Here is a tiny trained network, its code and every weight. The questions are about switching its units off for an input and a class, where a switched-off unit gives its printed mean instead of its output.

import numpy as np


def w(rows, s, z=0):
    codes = np.array(rows[::2]) - 128.0
    scale = np.full(codes.shape[1], s)
    scale[-1] = z or s
    return codes * scale


def norm(h):
    return h / np.sqrt((h * h).mean(-1, keepdims=True) + 1e-5)


def f(y):
    return np.maximum(y, 0)


def log_softmax(a):
    a = a - a.max(-1, keepdims=True)
    return a - np.log(np.exp(a).sum(-1, keepdims=True))


def net(x, mask):
    res = np.array(x, float).reshape(1, 2) / 4 @ E
    u = 0
    for l in range(3):
        y = f(norm(res) @ A[l][:, :-1].T + A[l][:, -1])
        res = res + np.where(mask[u : u + 12], y, B[l][:, -1]) @ B[l][:, :-1]
        u += 12
    return log_softmax(norm(res)[-1] @ U[:, :-1].T + U[:, -1])


A, B = {}, {}
E = w([
[164,254,1],'x0',
[178,136,24],'x1',
],0.0092)
A[0] = w([
[194,148,153,91],'L0N0',
[112,140,132,187],'L0N1',
[116,93,79,80],'L0N2',
[76,234,215,103],'L0N3',
[67,168,96,106],'L0N4',
[162,148,119,73],'L0N5',
[89,128,162,99],'L0N6',
[125,236,232,126],'L0N7',
[118,117,168,167],'L0N8',
[129,46,79,4],'L0N9',
[112,114,138,120],'L0N10',
[110,161,247,125],'L0N11',
],0.014,0.0025)
B[0] = w([
[133,137,141,136],'L0N0',
[147,133,90,154],'L0N1',
[168,104,139,162],'L0N2',
[35,62,250,228],'L0N3',
[177,206,157,182],'L0N4',
[165,171,162,159],'L0N5',
[84,149,161,179],'L0N6',
[34,51,241,225],'L0N7',
[55,123,77,193],'L0N8',
[179,28,90,175],'L0N9',
[109,160,133,156],'L0N10',
[4,123,212,254],'L0N11',
],0.019,0.0067)
A[1] = w([
[166,111,113,6],'L1N0',
[82,110,85,171],'L1N1',
[195,41,88,3],'L1N2',
[173,125,253,62],'L1N3',
[158,92,113,66],'L1N4',
[36,180,157,149],'L1N5',
[62,125,33,177],'L1N6',
[169,77,99,33],'L1N7',
[184,114,209,95],'L1N8',
[111,166,114,112],'L1N9',
[104,138,139,122],'L1N10',
[92,151,81,68],'L1N11',
],0.015,0.003)
B[1] = w([
[92,73,77,145],'L1N0',
[159,209,196,162],'L1N1',
[228,6,30,191],'L1N2',
[195,166,31,200],'L1N3',
[146,83,99,154],'L1N4',
[7,140,30,254],'L1N5',
[208,177,206,147],'L1N6',
[159,40,63,165],'L1N7',
[168,158,71,162],'L1N8',
[82,138,161,146],'L1N9',
[149,117,125,164],'L1N10',
[163,165,203,135],'L1N11',
],0.018,0.0081)
A[2] = w([
[208,42,121,164],'L2N0',
[246,156,119,59],'L2N1',
[161,97,114,8],'L2N2',
[115,104,125,28],'L2N3',
[143,148,62,105],'L2N4',
[224,135,140,253],'L2N5',
[8,50,229,210],'L2N6',
[133,145,200,17],'L2N7',
[85,207,249,130],'L2N8',
[201,62,164,127],'L2N9',
[105,181,74,212],'L2N10',
[73,82,146,80],'L2N11',
],0.013,0.0018)
B[2] = w([
[127,113,1,167],'L2N0',
[161,90,211,173],'L2N1',
[128,105,94,141],'L2N2',
[123,137,144,134],'L2N3',
[95,178,130,155],'L2N4',
[178,95,181,169],'L2N5',
[51,6,245,249],'L2N6',
[139,172,97,135],'L2N7',
[121,21,82,191],'L2N8',
[127,101,33,152],'L2N9',
[88,208,114,161],'L2N10',
[104,124,199,172],'L2N11',
],0.023,0.014)
U = w([
[246,185,188,159],'0',
[8,52,172,166],'1',
[72,215,75,130],'2',
[138,137,107,1],'3',
[204,60,49,194],'4',
],0.017,0.0087)

Each question gives the input, the list of numbers given to net, and the class t.
The units are the neurons (one row each of A and B). Each row of codes is followed by its name. A weight is (code - 128) times the scale printed after its matrix; where a second scale follows, it is the last column's (A, B and U).
mask holds one flag per neuron, layer by layer. A switched-off neuron (its flag False) gives its mean, the last column of its row in B, instead of its output. The means were averaged over made-up inputs and are rounded, as every weight is.
A unit's drop is (log p(t) with every unit on - log p(t) with that unit switched off) / (log p(t) with every unit on - log p(t) with every unit switched off).
unit that matters most: the unit with the biggest drop
top k neurons: the k neurons with the biggest drops, biggest first
k most important neurons of layer l: the k neurons of layer l with the biggest drops, biggest first
drop of u: that unit's drop, to one decimal
input [7,4], class 0: 2 most important neurons of layer 0	[L0N11; L0N3]
input [3,0], class 0: 2 most important neurons of layer 0	[L0N8; L0N11]
input [8,7], class 0: unit that matters most	L1N5
input [3,-2], class 2: 2 most important neurons of layer 1	[L1N3; L1N8]
input [3,7], class 0: 4 most important neurons of layer 0	[L0N11; L0N9; L0N7; L0N5]
input [8,-5], class 2: top 2 neurons	[L1N3; L0N11]
input [1,2], class 0: top 3 neurons	[L0N11; L0N9; L1N5]
input [3,3], class 0: top 3 neurons	[L0N11; L1N5; L2N6]
input [8,-1], class 2: 2 most important neurons of layer 0	[L0N9; L0N11]
input [4,2], class 0: 3 most important neurons of layer 0	[L0N11; L0N3; L0N7]
input [5,6], class 0: drop of L1N9	0.0
input [8,2], class 0: drop of L0N7	0.6
input [4,-2], class 2: drop of L0N11	0.2
input [8,-2], class 2: top neuron	[L2N6]
